Below are the code and all the weights of a small trained network. Each question names an input and a target symbol and asks about switching units off, where a switched-off unit gives its printed mean instead of its output.

import numpy as np


def w(rows, s, z=0):
    codes = np.array(rows[::2]) - 128.0
    scale = np.full(codes.shape[1], s)
    scale[-1] = z or s
    return codes * scale


def f(y):
    return np.maximum(y, 0)


def softmax(a):
    e = np.exp(a - a.max(-1, keepdims=True))
    return e / e.sum(-1, keepdims=True)


def log_softmax(a):
    a = a - a.max(-1, keepdims=True)
    return a - np.log(np.exp(a).sum(-1, keepdims=True))


def net(x, mask):
    ids = ['αεζλμξσφψ'.index(c) for c in x.split()]
    T = len(ids)
    res = E[ids] + P[:T]
    u = 0
    for l in range(2):
        r = res
        for j in range(2):
            rows = slice(3 * j, 3 * j + 3)
            q, k, v = (r @ M[l][rows].T for M in (Q, K, V))
            z = softmax(np.where(np.tri(T) > 0, q @ k.T / 3**0.5, -1e9)) @ v
            o = O[l][rows]
            res = res + np.where(mask[u + j], z, o[:, -1]) @ o[:, :-1]
        u += 2
        y = f(res @ A[l][:, :-1].T + A[l][:, -1])
        res = res + np.where(mask[u : u + 12], y, B[l][:, -1]) @ B[l][:, :-1]
        u += 12
    return log_softmax(res[-1] @ U[:, :-1].T + U[:, -1])


Q, K, V, O, A, B = {}, {}, {}, {}, {}, {}
E = w([
[105,92,144,110,167,146,96,160,122],'α',
[216,54,86,165,166,178,180,91,205],'ε',
[193,139,127,251,100,145,162,130,129],'ζ',
[120,165,164,223,84,135,118,166,84],'λ',
[222,82,188,148,74,155,71,138,129],'μ',
[101,159,150,147,115,153,113,171,76],'ξ',
[199,103,79,119,105,213,124,107,155],'σ',
[157,18,208,75,186,131,87,144,174],'φ',
[103,80,194,211,197,87,165,158,145],'ψ',
],0.011)
P = w([
[133,67,73,119,42,137,56,136,107],'0',
[99,179,188,92,99,183,192,195,187],'1',
[128,37,144,83,11,212,227,150,101],'2',
[129,191,123,122,172,74,80,78,119],'3',
[105,202,108,39,56,75,173,215,209],'4',
[135,111,141,104,90,114,180,24,27],'5',
[88,205,89,173,201,138,70,183,168],'6',
[38,81,82,40,11,117,201,107,84],'7',
[172,103,92,145,193,107,121,44,1],'8',
[125,145,185,188,209,235,139,203,122],'9',
[5,52,44,65,4,73,177,45,113],'10',
[85,136,52,62,97,22,107,6,30],'11',
[114,148,92,199,159,206,103,167,175],'12',
[96,53,203,207,94,253,216,110,54],'13',
],0.0099)
Q[0] = w([
[104,123,90,53,76,60,155,47,79],'L0H0',
[179,213,109,117,183,62,56,130,170],'L0H0',
[165,132,129,138,178,113,98,57,63],'L0H0',
[141,179,109,80,154,72,100,82,121],'L0H1',
[153,120,147,133,146,78,132,8,46],'L0H1',
[92,80,135,83,72,112,194,103,79],'L0H1',
],0.016)
K[0] = w([
[198,140,187,140,194,200,132,157,84],'L0H0',
[157,152,189,101,79,151,192,253,222],'L0H0',
[156,216,103,150,205,144,68,189,202],'L0H0',
[148,158,168,127,162,200,159,188,147],'L0H1',
[180,190,148,150,244,183,79,156,126],'L0H1',
[157,94,130,148,159,139,114,81,41],'L0H1',
],0.013)
V[0] = w([
[83,141,144,9,146,165,49,131,104],'L0H0',
[233,106,99,96,148,165,149,85,207],'L0H0',
[110,38,143,96,221,78,175,122,197],'L0H0',
[75,223,40,138,155,112,203,122,106],'L0H1',
[154,123,187,196,162,112,134,127,124],'L0H1',
[108,125,55,127,134,163,168,158,140],'L0H1',
],0.011)
O[0] = w([
[88,165,29,97,153,35,216,171,78,50],'L0H0',
[129,71,184,195,149,165,177,92,20,254],'L0H0',
[47,78,130,35,254,193,166,176,63,161],'L0H0',
[146,143,224,64,159,84,104,99,160,35],'L0H1',
[106,187,138,113,132,180,111,211,181,119],'L0H1',
[105,92,147,68,74,138,136,26,94,168],'L0H1',
],0.0098,0.0067)
A[0] = w([
[105,165,142,12,137,106,139,92,127,20],'L0N0',
[155,71,107,103,113,108,119,157,122,149],'L0N1',
[62,102,132,130,52,155,162,80,147,171],'L0N2',
[160,118,164,86,108,196,108,159,139,254],'L0N3',
[74,155,148,166,150,150,112,153,166,93],'L0N4',
[185,185,122,124,127,62,126,173,204,73],'L0N5',
[137,122,70,119,100,1,121,149,112,88],'L0N6',
[138,172,77,160,145,125,161,145,166,243],'L0N7',
[147,164,171,61,115,24,130,133,127,11],'L0N8',
[172,95,119,98,138,148,180,134,156,200],'L0N9',
[153,134,133,75,144,49,176,137,142,153],'L0N10',
[118,151,199,166,204,117,147,133,178,102],'L0N11',
],0.0099,0.0075)
B[0] = w([
[69,105,205,219,34,164,169,118,58,131],'L0N0',
[63,130,53,156,156,165,181,22,83,155],'L0N1',
[168,162,194,152,208,74,90,116,67,240],'L0N2',
[50,167,139,243,164,79,131,132,146,247],'L0N3',
[140,73,104,179,123,122,73,56,142,144],'L0N4',
[106,163,113,48,149,219,77,72,124,155],'L0N5',
[101,99,82,87,110,210,145,68,147,150],'L0N6',
[94,90,185,95,72,171,144,127,78,187],'L0N7',
[159,139,109,255,135,171,229,93,123,133],'L0N8',
[49,178,160,135,106,101,39,185,83,208],'L0N9',
[38,172,102,122,111,143,77,104,60,139],'L0N10',
[142,193,136,152,67,145,139,145,103,154],'L0N11',
],0.0078,0.014)
Q[1] = w([
[57,97,202,153,172,96,138,83,132],'L1H0',
[173,138,83,79,120,68,84,174,134],'L1H0',
[63,153,112,129,79,179,141,33,112],'L1H0',
[47,181,164,196,55,116,82,97,49],'L1H1',
[42,109,146,250,156,191,72,83,21],'L1H1',
[255,88,114,101,182,168,109,225,166],'L1H1',
],0.0068)
K[1] = w([
[115,4,110,135,92,166,91,101,171],'L1H0',
[104,170,169,79,98,128,164,113,146],'L1H0',
[107,97,117,164,66,183,133,91,86],'L1H0',
[57,85,65,153,160,96,43,97,84],'L1H1',
[158,2,78,170,130,208,52,111,173],'L1H1',
[87,222,207,87,151,178,199,143,106],'L1H1',
],0.0076)
V[1] = w([
[170,255,156,107,160,152,128,213,84],'L1H0',
[76,127,74,76,91,206,179,151,155],'L1H0',
[168,150,147,202,112,232,149,130,75],'L1H0',
[143,222,138,210,102,166,43,233,99],'L1H1',
[108,32,106,163,231,104,137,163,168],'L1H1',
[40,139,154,74,153,219,149,118,93],'L1H1',
],0.0083)
O[1] = w([
[92,34,138,121,110,145,254,47,187,58],'L1H0',
[139,153,120,199,124,74,200,90,102,87],'L1H0',
[168,27,115,58,95,76,53,116,148,255],'L1H0',
[157,42,116,85,216,78,207,157,241,161],'L1H1',
[130,146,21,250,121,111,101,133,123,122],'L1H1',
[28,90,122,157,37,93,125,112,119,151],'L1H1',
],0.0085,0.033)
A[1] = w([
[119,58,144,86,171,97,217,124,164,82],'L1N0',
[198,195,194,153,62,101,36,52,231,215],'L1N1',
[147,20,116,98,179,55,70,35,70,202],'L1N2',
[107,254,47,50,20,161,221,157,100,10],'L1N3',
[73,175,172,129,83,136,168,40,28,223],'L1N4',
[164,112,37,97,153,18,140,189,232,253],'L1N5',
[140,228,159,43,172,101,110,152,62,185],'L1N6',
[113,85,42,140,167,141,231,164,160,17],'L1N7',
[84,102,115,210,172,202,221,69,91,51],'L1N8',
[74,91,187,199,136,109,136,165,49,148],'L1N9',
[144,137,155,8,192,67,95,141,192,60],'L1N10',
[46,149,186,201,112,57,228,30,148,38],'L1N11',
],0.0062,0.0058)
B[1] = w([
[127,198,166,202,93,192,69,89,134,143],'L1N0',
[150,71,94,147,165,130,202,69,158,174],'L1N1',
[175,202,147,85,91,170,200,145,122,253],'L1N2',
[102,148,173,138,82,179,132,47,118,133],'L1N3',
[141,70,52,136,232,38,69,189,227,152],'L1N4',
[98,100,174,203,39,116,213,103,100,166],'L1N5',
[79,159,114,162,254,113,188,117,167,164],'L1N6',
[163,177,135,152,92,106,63,181,191,132],'L1N7',
[164,215,153,53,206,147,160,208,226,133],'L1N8',
[145,139,53,81,145,171,135,107,173,177],'L1N9',
[85,153,113,175,131,65,110,181,121,185],'L1N10',
[172,195,86,64,50,186,140,130,139,138],'L1N11',
],0.0077,0.045)
U = w([
[66,73,133,198,149,113,92,137,112,106],'α',
[145,50,137,133,81,154,90,155,137,118],'ε',
[164,116,170,188,132,136,109,101,180,2],'ζ',
[67,167,148,103,96,183,154,46,162,133],'λ',
[169,130,139,134,126,51,165,104,76,127],'μ',
[94,56,119,105,156,148,164,88,186,57],'ξ',
[153,114,135,130,171,216,113,134,148,176],'σ',
[63,187,110,127,74,109,153,113,104,114],'φ',
[52,64,86,189,169,235,255,126,102,252],'ψ',
],0.006,0.0078)

Each question gives the input, a string of symbols that net reads in full, and the target symbol t.
The units are the heads (3 rows each of Q, K, V and O) and the neurons (one row each of A and B). Each row of codes is followed by its name. A weight is (code - 128) times the scale printed after its matrix; where a second scale follows, it is the last column's (O, A, B and U).
mask holds one flag per unit, layer by layer, with each layer's heads first. A switched-off unit (its flag False) gives its mean, the last column of its rows in O or B, instead of its output. The means were averaged over made-up inputs and are rounded, as every weight is.
A unit's drop is (log p(t) with every unit on - log p(t) with that unit switched off) / (log p(t) with every unit on - log p(t) with every unit switched off).
The circuit of an input: a set's keep is (log p(t) with only the set's units on - log p(t) with every unit switched off) / (log p(t) with every unit on - log p(t) with every unit switched off). Starting from the 12 units with the biggest drops (on a tie, the unit counted first), units are removed one at a time, each time the one whose removal leaves the highest keep (on an exact tie, the one counted first), for as long as the keep stays at least 0.8.
circuit, biggest first: the units of the circuit, biggest drop first
most important unit: the unit with the biggest drop
k most important neurons: the k neurons with the biggest drops, biggest first
top k neurons in layer l: the k neurons of layer l with the biggest drops, biggest first
heads that matter: for each layer, one digit per head in row order, 1 if its drop is at least 0.15 and else 0, layers parted by /
input ε σ φ α ζ μ α ζ, target ε: 2 most important neurons	(L0N7 L1N6)
input ε ζ ε α σ ζ σ ε ψ, target ε: circuit, biggest first	(L1H0 L0N2 L0H0)
input ε σ ε ψ ψ, target ε: circuit, biggest first	(L1H0 L0H0 L1N6)
input σ ζ ζ σ ψ ε ξ ε α ψ ε, target φ: circuit, biggest first	(L0H0 L1N1)
input ε σ ε σ α μ ε σ, target ε: circuit, biggest first	(L0H0 L1H0 L1N6)
input λ ψ ζ ζ ε λ, target λ: 2 most important neurons	(L0N5 L0N6)
input φ α μ σ λ ε, target φ: circuit, biggest first	(L1H1 L0H0 L0N1)
input σ ζ φ φ λ, target ψ: circuit, biggest first	(L0H0)
input ξ ψ σ ξ ε σ, target ξ: circuit, biggest first	(L0H0 L1H1)
input ε φ ψ σ μ ψ ζ α ψ σ σ σ ε α, target μ: circuit, biggest first	(L0H1 L0H0)
input ψ ε ε ε ε ξ ε ζ ε μ σ ε μ, target μ: circuit, biggest first	(L0H1 L0H0)
input σ ψ ε ε λ ζ ε ψ ψ α μ ε, target σ: circuit, biggest first	(L0H1 L1H1 L0H0)
input α ε μ σ ζ α ε, target α: 3 most important neurons	(L1N2 L1N4 L0N6)
input α σ ε ε σ σ ε ε ε σ α, target α: top 4 neurons in layer 1	(L1N4 L1N2 L1N1 L1N6)
input μ ζ λ λ ξ ε ψ ζ ε ε, target ζ: circuit, biggest first	(L0H0)
input σ ψ φ φ φ μ α ε, target σ: circuit, biggest first	(L1H1 L0H1 L0H0)
input ζ ε σ λ, target ζ: top 2 neurons in layer 1	(L1N0 L1N10)
input σ ψ ε α ε ψ ε ε, target α: heads that matter	11 / 00
input ζ ζ φ ε ε ζ ε, target ζ: heads that matter	11 / 01
input α ζ α ε ψ ψ α, target α: 2 most important neurons	(L1N4 L1N2)
input ε ψ ψ ψ μ ε ε φ σ ε σ, target μ: most important unit	L0N2
input σ ε ζ μ ε ε ε φ ε ε σ, target σ: heads that matter	11 / 00
input μ μ σ φ, target μ: circuit, biggest first	(L0H0 L1H1 L1N10)
input μ λ λ ε σ, target ξ: circuit, biggest first	(L0H0 L1N1)
input μ ε ε ψ σ ψ ε, target μ: heads that matter	01 / 00
input σ σ ζ μ ε ε ε ε α, target σ: circuit, biggest first	(L0H1 L0H0 L1H1)
input ξ ψ λ ε ε, target ξ: heads that matter	10 / 01
input σ ε σ α σ ε ε σ ψ, target σ: heads that matter	10 / 00
input ε ε ψ ξ μ ξ, target ε: heads that matter	11 / 11
